Below are the code and all the weights of a small trained network. Each question names an input and a target symbol and asks about switching units off, where a switched-off unit gives its printed mean instead of its output.

import numpy as np


def w(rows, s, z=0):
    codes = np.array(rows[::2]) - 128.0
    scale = np.full(codes.shape[1], s)
    scale[-1] = z or s
    return codes * scale


def f(y):
    return y / 2 * (1 + np.tanh(0.7978845608 * (y + 0.044715 * y**3)))


def softmax(a):
    e = np.exp(a - a.max(-1, keepdims=True))
    return e / e.sum(-1, keepdims=True)


def log_softmax(a):
    a = a - a.max(-1, keepdims=True)
    return a - np.log(np.exp(a).sum(-1, keepdims=True))


def net(x, mask):
    ids = ['αβγηθλμξπσφψ'.index(c) for c in x.split()]
    T = len(ids)
    res = E[ids] + P[:T]
    r = res
    for j in range(2):
        rows = slice(2 * j, 2 * j + 2)
        q, k, v = (r @ M[0][rows].T for M in (Q, K, V))
        z = softmax(np.where(np.tri(T) > 0, q @ k.T / 2**0.5, -1e9)) @ v
        o = O[0][rows]
        res = res + np.where(mask[j], z, o[:, -1]) @ o[:, :-1]
    y = f(res @ A[0][:, :-1].T + A[0][:, -1])
    res = res + np.where(mask[2:6], y, B[0][:, -1]) @ B[0][:, :-1]
    return log_softmax(res[-1] @ U[:, :-1].T + U[:, -1])


Q, K, V, O, A, B = {}, {}, {}, {}, {}, {}
E = w([
[119,108,96],'α',
[238,129,73],'β',
[115,158,58],'γ',
[48,162,114],'η',
[154,234,114],'θ',
[170,172,92],'λ',
[132,128,83],'μ',
[140,254,123],'ξ',
[144,83,152],'π',
[154,47,35],'σ',
[218,184,88],'φ',
[82,45,77],'ψ',
],0.0071)
P = w([
[206,131,9],'0',
[80,113,187],'1',
[81,179,70],'2',
[98,114,183],'3',
[76,199,77],'4',
[105,109,176],'5',
[78,218,81],'6',
[113,102,173],'7',
[79,227,80],'8',
],0.011)
Q[0] = w([
[157,208,44],'h1',
[108,55,208],'h1',
[153,37,198],'h2',
[70,254,42],'h2',
],0.01)
K[0] = w([
[233,114,12],'h1',
[16,144,255],'h1',
[127,31,192],'h2',
[115,230,46],'h2',
],0.0092)
V[0] = w([
[75,6,121],'h1',
[205,71,109],'h1',
[76,167,150],'h2',
[166,145,53],'h2',
],0.012)
O[0] = w([
[65,78,56,46],'h1',
[245,46,145,186],'h1',
[164,75,98,140],'h2',
[167,175,119,253],'h2',
],0.012,0.0058)
A[0] = w([
[209,111,204,182],'n1',
[125,210,71,195],'n2',
[131,116,1,253],'n3',
[208,59,82,181],'n4',
],0.01,0.0051)
B[0] = w([
[57,92,254,254],'n1',
[150,242,78,232],'n2',
[150,72,19,199],'n3',
[1,60,113,218],'n4',
],0.0084)
U = w([
[144,103,89,202],'α',
[155,197,174,73],'β',
[102,90,104,120],'γ',
[245,209,2,81],'η',
[40,43,197,23],'θ',
[180,140,110,236],'λ',
[23,170,101,145],'μ',
[157,78,28,104],'ξ',
[55,58,88,61],'π',
[169,114,180,176],'σ',
[112,107,187,254],'φ',
[197,208,163,59],'ψ',
],0.0081,0.0031)

Each question gives the input, a string of symbols that net reads in full, and the target symbol t.
The units are the heads (2 rows each of Q, K, V and O) and the neurons (one row each of A and B). Each row of codes is followed by its name. A weight is (code - 128) times the scale printed after its matrix; where a second scale follows, it is the last column's (O, A, B and U).
mask holds one flag per unit, heads first, then neurons. A switched-off unit (its flag False) gives its mean, the last column of its rows in O or B, instead of its output. The means were averaged over made-up inputs and are rounded, as every weight is.
A unit's drop is (log p(t) with every unit on - log p(t) with that unit switched off) / (log p(t) with every unit on - log p(t) with every unit switched off).
The circuit of an input: a set's keep is (log p(t) with only the set's units on - log p(t) with every unit switched off) / (log p(t) with every unit on - log p(t) with every unit switched off). Starting from all 6 units, units are removed one at a time, each time the one whose removal leaves the highest keep (on an exact tie, the one counted first), for as long as the keep stays at least 0.8.
circuit, biggest first: the units of the circuit, biggest drop first
k most important neurons: the k neurons with the biggest drops, biggest first
which heads matter: for each layer, one digit per head in row order, 1 if its drop is at least 0.15 and else 0, layers parted by /
input ξ α ψ λ ξ, target ψ: which heads matter	10
input θ η η, target β: which heads matter	10
input ξ ψ π ξ η β φ η θ, target ψ: circuit, biggest first	h1; n4
input σ ψ ψ, target π: most important neuron	n4
input ξ ξ η α μ, target ψ: which heads matter	10
input ψ β β, target ξ: 2 most important neurons	n3; n4
input η ψ η η μ, target η: circuit, biggest first	n1; n4
input β θ λ η ξ φ μ, target θ: circuit, biggest first	h1; n4; n1
input σ β η β η η η, target π: which heads matter	11
input ψ η μ β β μ λ β σ, target ξ: 3 most important neurons	n3; n4; n1
input β λ η θ β ξ π, target θ: circuit, biggest first	h1; n1; n4
input ψ η α, target ξ: circuit, biggest first	h1; n3
input η ξ σ η η α θ, target η: circuit, biggest first	n1; n2
input η ξ σ ξ σ, target η: which heads matter	00
input η η β γ η, target η: which heads matter	00
input φ ξ η η η ξ ψ η ξ, target φ: 2 most important neurons	n1; n4
input σ η π β β, target π: 2 most important neurons	n4; n3
input η β η β ξ η π, target η: circuit, biggest first	h1; n1; n4
input η π η φ φ ψ φ, target η: circuit, biggest first	n2; n1
input θ η η η η, target β: circuit, biggest first	h1; n3
